Below is a small trained network, with its code and all its weights. Each question gives an input and a target symbol and asks what happens when units are switched off, that is, made to give their printed mean instead of their output.

import numpy as np


def w(rows, s, z=0):
    codes = np.array(rows[::2]) - 128.0
    scale = np.full(codes.shape[1], s)
    scale[-1] = z or s
    return codes * scale


def f(y):
    return y / 2 * (1 + np.tanh(0.7978845608 * (y + 0.044715 * y**3)))


def softmax(a):
    e = np.exp(a - a.max(-1, keepdims=True))
    return e / e.sum(-1, keepdims=True)


def log_softmax(a):
    a = a - a.max(-1, keepdims=True)
    return a - np.log(np.exp(a).sum(-1, keepdims=True))


def net(x, mask):
    ids = ['ΓΔΘΞΠΦαβεστψω'.index(c) for c in x.split()]
    T = len(ids)
    res = E[ids] + P[:T]
    q, k, v = (res @ M[0].T for M in (Q, K, V))
    z = softmax(np.where(np.tri(T) > 0, q @ k.T / 3**0.5, -1e9)) @ v
    res = res + np.where(mask[0], z, O[0][:, -1]) @ O[0][:, :-1]
    y = f(res @ A[0][:, :-1].T + A[0][:, -1])
    res = res + np.where(mask[1:13], y, B[0][:, -1]) @ B[0][:, :-1]
    return log_softmax(res[-1] @ U[:, :-1].T + U[:, -1])


Q, K, V, O, A, B = {}, {}, {}, {}, {}, {}
E = w([
[162,188,156,198,110],'Γ',
[210,247,160,133,141],'Δ',
[150,107,101,102,145],'Θ',
[155,154,75,203,88],'Ξ',
[67,203,154,110,196],'Π',
[250,112,56,108,132],'Φ',
[158,181,123,205,105],'α',
[135,101,100,106,132],'β',
[20,178,120,144,174],'ε',
[148,110,127,101,139],'σ',
[155,172,111,202,104],'τ',
[147,111,122,104,132],'ψ',
[95,66,197,115,111],'ω',
],0.014)
P = w([
[167,87,131,216,255],'0',
[166,98,139,229,204],'1',
[157,112,142,218,184],'2',
[148,121,141,202,171],'3',
[141,130,139,188,158],'4',
[136,138,136,174,144],'5',
[133,145,134,160,132],'6',
[128,150,130,147,120],'7',
[125,159,126,134,109],'8',
[120,165,119,122,97],'9',
[117,170,116,108,86],'10',
[113,177,107,97,75],'11',
[108,181,96,85,60],'12',
[114,191,104,76,57],'13',
],0.0096)
Q[0] = w([
[167,156,137,186,51],'h1',
[159,153,106,95,171],'h1',
[147,4,111,32,170],'h1',
],0.016)
K[0] = w([
[141,145,126,6,10],'h1',
[182,143,88,167,150],'h1',
[180,67,174,193,193],'h1',
],0.013)
V[0] = w([
[147,101,1,118,140],'h1',
[149,197,118,193,155],'h1',
[215,198,47,163,194],'h1',
],0.008)
O[0] = w([
[44,160,76,143,254,125],'h1',
[179,114,103,45,177,231],'h1',
[117,138,88,33,206,254],'h1',
],0.0083,0.0062)
A[0] = w([
[164,140,86,163,93,110],'n1',
[68,100,152,118,161,182],'n2',
[157,62,121,141,145,109],'n3',
[132,132,76,102,128,194],'n4',
[178,90,120,49,128,78],'n5',
[122,176,165,125,145,130],'n6',
[158,88,115,93,119,255],'n7',
[109,108,141,124,69,52],'n8',
[112,116,150,118,81,184],'n9',
[195,106,98,179,119,102],'n10',
[122,179,101,117,148,157],'n11',
[93,152,111,249,152,109],'n12',
],0.017,0.0064)
B[0] = w([
[170,156,84,65,99,138],'n1',
[111,96,110,41,91,172],'n2',
[117,114,115,45,60,152],'n3',
[122,93,163,153,127,253],'n4',
[94,152,180,130,74,239],'n5',
[144,150,117,86,146,159],'n6',
[144,76,172,126,84,246],'n7',
[126,214,156,247,176,137],'n8',
[151,111,141,163,119,153],'n9',
[155,148,62,57,57,151],'n10',
[153,115,153,172,184,255],'n11',
[16,238,220,131,90,151],'n12',
],0.013,0.0092)
U = w([
[126,75,124,14,75,152],'Γ',
[134,78,135,151,93,209],'Δ',
[132,153,184,193,140,126],'Θ',
[134,121,142,248,176,111],'Ξ',
[174,120,66,82,104,107],'Π',
[115,142,114,231,218,117],'Φ',
[179,123,88,137,154,200],'α',
[39,168,145,111,144,79],'β',
[157,151,82,87,110,143],'ε',
[116,169,122,118,121,96],'σ',
[177,127,84,85,196,143],'τ',
[110,179,124,133,115,88],'ψ',
[119,179,104,49,62,2],'ω',
],0.013,0.0072)

Each question gives the input, a string of symbols that net reads in full, and the target symbol t.
The units are the heads (3 rows each of Q, K, V and O) and the neurons (one row each of A and B). Each row of codes is followed by its name. A weight is (code - 128) times the scale printed after its matrix; where a second scale follows, it is the last column's (O, A, B and U).
mask holds one flag per unit, heads first, then neurons. A switched-off unit (its flag False) gives its mean, the last column of its rows in O or B, instead of its output. The means were averaged over made-up inputs and are rounded, as every weight is.
A unit's drop is (log p(t) with every unit on - log p(t) with that unit switched off) / (log p(t) with every unit on - log p(t) with every unit switched off).
The circuit of an input: a set's keep is (log p(t) with only the set's units on - log p(t) with every unit switched off) / (log p(t) with every unit on - log p(t) with every unit switched off). Starting from the 12 units with the biggest drops (on a tie, the unit counted first), units are removed one at a time, each time the one whose removal leaves the highest keep (on an exact tie, the one counted first), for as long as the keep stays at least 0.8.
units of the circuit, in order: the units of the circuit, biggest drop first
most important unit: the unit with the biggest drop
k most important neurons: the k neurons with the biggest drops, biggest first
drop of u: that unit's drop, to one decimal
input Θ ε Ξ α Φ ω β Φ Φ, target Θ: 3 most important neurons => (n5, n11, n2)
input Γ ω ε Π Π τ, target Π: units of the circuit, in order => (h1, n10, n5, n1)
input Δ ε ω, target Γ: 3 most important neurons => (n3, n11, n4)
input Θ β α α Π α ω Ξ, target ω: units of the circuit, in order => (h1, n12, n10)
input ε Φ Φ ω α ε ω ω ω Ξ, target ω: 3 most important neurons => (n12, n1, n10)
input β ψ α τ ε α ω τ ω β σ ω β Γ, target β: 2 most important neurons => (n12, n7)
input α ψ Φ Φ ω τ Θ β β α, target β: 2 most important neurons => (n12, n7)
input ω Ξ ε σ ω Π α, target Π: units of the circuit, in order => (h1, n5, n10, n1)
input ε ω ε Γ α Φ ψ Γ Δ ω ω ε σ σ, target Δ: most important unit => n2
input τ ω Ξ ω Δ τ Φ Θ ω ω Δ Γ ω Γ, target ω: units of the circuit, in order => (h1, n1, n12)
input τ Ξ ω β Ξ, target β: units of the circuit, in order => (n12, h1)
input ε σ Δ Γ τ Π τ Φ Γ Π ω Π α, target Π: 2 most important neurons => (n1, n5)
input ω α Δ Θ Ξ σ Π Ξ τ Δ α ω, target Δ: units of the circuit, in order => (h1, n9)
input Π ψ ω, target Γ: most important unit => n3
input α τ ω Δ Θ ε Φ ε ε ψ Π, target τ: units of the circuit, in order => (n5, n6, n11)
input Ξ ψ τ Φ ω Π τ τ ψ ω, target Δ: 3 most important neurons => (n11, n8, n9)
input Ξ Γ ψ Θ, target Γ: units of the circuit, in order => (n3, h1)
input ψ σ σ α Φ α ω Δ Γ Γ σ Δ Φ, target Δ: 3 most important neurons => (n4, n2, n11)
input τ Π β Π ε α Γ ω τ, target ω: 4 most important neurons => (n12, n10, n1, n11)
input ψ β ε ε, target β: units of the circuit, in order => (n12)
input ω Θ ω ε Δ Γ Δ ω ω Θ Ξ Ξ ω, target Ξ: drop of h1 => 1.6
input Ξ α Φ Θ, target Γ: drop of n3 => 0.2
input Φ Φ β Φ Φ Δ ε Φ Θ Φ ω Γ Δ Δ, target Θ: drop of n5 => 0.4
